Look-ups in named tables: a row name and a column name give one cell, copied from the table.

Table kitoton
|  | kifunar | fipa | vukis | ver | gasog | riruga | dupuma | fato | motod | zubasep |
|---|---|---|---|---|---|---|---|---|---|---|
| pof | 18943 | 36091 | 22147 | 23286 | 21580 | 52403 | 9130 | 5919 | 19005 | 9476 |
| sut | -18386 | 24952 | 30999 | 1634 | 30159 | 24841 | -3669 | 9360 | 3836 | 16892 |
| vira | -53910 | -55399 | -27104 | -27179 | -10643 | -44116 | 21242 | 12440 | -5650 | 39310 |

ver of sut is 1634
ver of vira is -27179
zubasep of pof is 9476
dupuma of vira is 21242
fato of sut is 9360
kifunar of pof is 18943
riruga of sut is 24841
kifunar of sut is -18386
kifunar of vira is -53910
fato of pof is 5919
gasog of vira is -10643
zubasep of vira is 39310

Table bal
         tazofa  guv
vut         156  320
rumu        297  351
gabasam     155  363
romala      658  471
vonel       478  392
kib         342  349
peb         177  319
tek         725  488
luz         286  394
tef         752  489
nul         204  320
dusav       196  320
viguzof     570  412
rireme      525  404

What is the guv of peb in bal?
319
What is the tazofa of romala in bal?
658
What is the guv of rumu in bal?
351
What is the tazofa of dusav in bal?
196
What is the guv of tef in bal?
489
What is the tazofa of tek in bal?
725
What is the tazofa of vut in bal?
156
Which row has the largest tazofa? tef

Table fofez
|  | nifel | mimoki | mosato | fos | vuparin | poti | dutof | fudebib | kotuf | kemisi |
|---|---|---|---|---|---|---|---|---|---|---|
| desomo | 14 | -1 | 41 | 30 | 44 | 21 | 40 | 29 | 29 | 49 |
| mazot | 26 | 23 | 35 | 41 | 16 | 36 | 5 | 25 | 2 | 14 |
| vefikil | 28 | 0 | 32 | 32 | -74 | 26 | 18 | 25 | 22 | 46 |
| febapiz | 40 | -21 | 0 | 8 | 58 | 31 | 29 | 9 | 24 | 18 |
| pizadid | 36 | 18 | 45 | 5 | 60 | 44 | 22 | 18 | 22 | 43 |
| vudin | 36 | 5 | 32 | 36 | 8 | 25 | 36 | 22 | 21 | 30 |
| zasile | 29 | 34 | 29 | 11 | 54 | 38 | 30 | 27 | 29 | 6 |
| dubun | 13 | 10 | 39 | 27 | 6 | 31 | 49 | 30 | 16 | 15 |
| virov | 38 | 36 | -4 | 3 | -24 | -3 | 36 | 31 | 28 | 35 |
| dil | 40 | -26 | 19 | 49 | 6 | 32 | 38 | 32 | 13 | 33 |
| vez | 17 | 24 | 21 | 22 | 50 | 26 | 19 | 19 | 52 | 41 |
| dib | 32 | -8 | 21 | 11 | 72 | 40 | 20 | 43 | 40 | 37 |
| nel | 25 | 78 | 57 | 21 | 16 | 36 | 26 | 15 | 24 | 21 |

What is the poti of vudin in fofez? 25
What is the fos of zasile in fofez? 11
What is the mimoki of vefikil in fofez? 0
What is the kotuf of virov in fofez? 28
What is the nifel of dubun in fofez? 13
What is the nifel of virov in fofez? 38

popinu:
,sitorem,fus,natukop,mig,dov,gemi,fasado,sedeva
gub,53.311,52.732,14.831,43.014,71.106,51.912,34.876,62.439
purumek,18.182,49.068,59.650,48.812,44.362,27.591,72.000,40.739
fopabog,81.805,63.508,33.667,27.735,58.629,67.386,44.224,33.711

mig of purumek = 48.812
natukop of gub = 14.831
mig of fopabog = 27.735
sedeva of purumek = 40.739
gemi of fopabog = 67.386
fus of purumek = 49.068
dov of purumek = 44.362
sedeva of gub = 62.439
sitorem of gub = 53.311
fasado of fopabog = 44.224
fus of fopabog = 63.508
dov of fopabog = 58.629
fasado of purumek = 72.000
gemi of gub = 51.912
mig of gub = 43.014
Which row has the largest sitorem? fopabog

bozu =
,soz,kat,gov,zek,mitunom,sokidi,mufedel,golo
nez,75198,16742,84226,60652,66885,73768,76841,66796
zilo,73142,38076,80509,55464,45963,55954,71024,78372
pabegus,62995,37324,71416,36858,22615,36074,62299,76009
voka,68917,76422,79373,97998,87755,91537,48117,93386
kes,53551,73856,97684,98744,62311,69873,59999,92652
giz,84436,46825,73185,57937,67442,74242,53500,45275
ver,65823,51390,61509,37815,45080,55201,31723,61290
sukoma,64353,29842,77828,72719,45442,55510,61275,42832
napina,65608,78828,90229,94668,39265,50250,52601,54218
fik,81523,53497,70261,55907,48683,58269,49959,61334

What is the mitunom of ver in bozu?
45080
What is the mitunom of sukoma in bozu?
45442
What is the mufedel of giz in bozu?
53500
What is the soz of giz in bozu?
84436
What is the gov of zilo in bozu?
80509
What is the golo of sukoma in bozu?
42832
What is the soz of sukoma in bozu?
64353
What is the golo of voka in bozu?
93386
What is the kat of ver in bozu?
51390
What is the zek of voka in bozu?
97998
What is the zek of fik in bozu?
55907
What is the gov of fik in bozu?
70261
What is the mitunom of kes in bozu?
62311
What is the gov of pabegus in bozu?
71416
What is the sokidi of kes in bozu?
69873
What is the gov of sukoma in bozu?
77828
What is the kat of napina in bozu?
78828
Row with the largest kat: napina

